Here is a tiny trained network, its code and every weight. The questions are about switching its units off for an input and a class, where a switched-off unit gives its printed mean instead of its output.

import numpy as np


def w(rows, s, z=0):
    codes = np.array(rows[::2]) - 128.0
    scale = np.full(codes.shape[1], s)
    scale[-1] = z or s
    return codes * scale


def f(y):
    return np.maximum(y, 0)


def log_softmax(a):
    a = a - a.max(-1, keepdims=True)
    return a - np.log(np.exp(a).sum(-1, keepdims=True))


def net(x, mask):
    res = np.array(x, float).reshape(1, 3) / 4 @ E
    y = f(res @ A[0][:, :-1].T + A[0][:, -1])
    res = res + np.where(mask, y, B[0][:, -1]) @ B[0][:, :-1]
    return log_softmax(res[-1] @ U[:, :-1].T + U[:, -1])


A, B = {}, {}
E = w([
[115,55,71,215,80,71,70,136,203,75],'x0',
[67,236,167,126,3,116,141,186,171,150],'x1',
[197,188,196,94,70,126,20,50,139,98],'x2',
],0.016)
A[0] = w([
[70,105,97,58,191,141,198,158,69,195,233],'n1',
[106,252,164,111,44,88,64,149,177,136,2],'n2',
[228,178,153,82,100,121,71,29,141,91,140],'n3',
[82,199,120,74,115,131,146,182,98,197,131],'n4',
[65,173,143,162,76,97,201,196,174,176,94],'n5',
[147,105,114,202,77,30,91,84,204,38,49],'n6',
[109,56,46,207,115,71,109,211,157,109,149],'n7',
[75,170,128,110,30,110,135,170,136,172,135],'n8',
[76,175,146,127,133,119,139,200,170,151,116],'n9',
],0.012,0.0086)
B[0] = w([
[151,132,121,101,161,61,207,119,81,132,239],'n1',
[19,131,121,75,163,96,204,94,87,90,229],'n2',
[153,80,162,76,119,154,75,79,94,137,251],'n3',
[154,180,108,121,91,156,149,144,108,89,200],'n4',
[175,148,172,163,113,118,111,169,194,185,216],'n5',
[150,68,119,121,125,7,131,129,145,77,228],'n6',
[73,126,122,198,163,140,98,134,183,156,239],'n7',
[133,167,163,128,90,142,164,182,149,94,215],'n8',
[145,143,126,149,55,128,143,139,122,130,183],'n9',
],0.016,0.027)
U = w([
[107,109,123,85,152,11,207,123,115,83,254],'0',
[217,142,212,18,158,188,78,81,80,234,146],'1',
[76,83,31,196,220,139,108,136,160,153,90],'2',
[209,47,105,119,102,71,45,82,135,83,76],'3',
[233,184,131,132,76,123,172,181,131,134,99],'4',
[80,179,170,39,95,214,139,99,67,81,53],'5',
[114,145,164,187,63,102,99,178,220,140,38],'6',
],0.011,0.0062)

Each question gives the input, the list of numbers given to net, and the class t.
The units are the neurons (one row each of A and B). Each row of codes is followed by its name. A weight is (code - 128) times the scale printed after its matrix; where a second scale follows, it is the last column's (A, B and U).
mask holds one flag per neuron, in row order. A switched-off neuron (its flag False) gives its mean, the last column of its row in B, instead of its output. The means were averaged over made-up inputs and are rounded, as every weight is.
A unit's drop is (log p(t) with every unit on - log p(t) with that unit switched off) / (log p(t) with every unit on - log p(t) with every unit switched off).
The circuit of an input: a set's keep is (log p(t) with only the set's units on - log p(t) with every unit switched off) / (log p(t) with every unit on - log p(t) with every unit switched off). Starting from all 9 units, units are removed one at a time, each time the one whose removal leaves the highest keep (on an exact tie, the one counted first), for as long as the keep stays at least 0.8.
circuit, biggest first: the units of the circuit, biggest drop first
most important unit: the unit with the biggest drop
k most important neurons: the k neurons with the biggest drops, biggest first
drop when u is switched off: that unit's drop, to one decimal
input [0,3,7], class 5: most important unit -> n3
input [0,2,8], class 5: circuit, biggest first -> n3, n2
input [7,-4,1], class 3: 2 most important neurons -> n6, n2
input [-3,1,-1], class 4: 2 most important neurons -> n2, n6
input [-5,0,6], class 1: 2 most important neurons -> n3, n8
input [4,-2,0], class 2: 2 most important neurons -> n3, n7
input [1,4,-8], class 6: 2 most important neurons -> n7, n5
input [8,1,-3], class 6: 2 most important neurons -> n2, n7
input [-2,1,3], class 5: 2 most important neurons -> n5, n6
input [-3,1,1], class 5: 2 most important neurons -> n6, n5
input [1,-1,-5], class 2: 3 most important neurons -> n7, n6, n2
input [1,8,-3], class 6: 2 most important neurons -> n5, n1
input [2,-6,1], class 3: drop when n2 is switched off -> 0.4
input [8,5,-8], class 6: drop when n2 is switched off -> 0.0
input [5,-7,-3], class 2: circuit, biggest first -> n7
input [7,-8,-3], class 2: drop when n7 is switched off -> 0.5
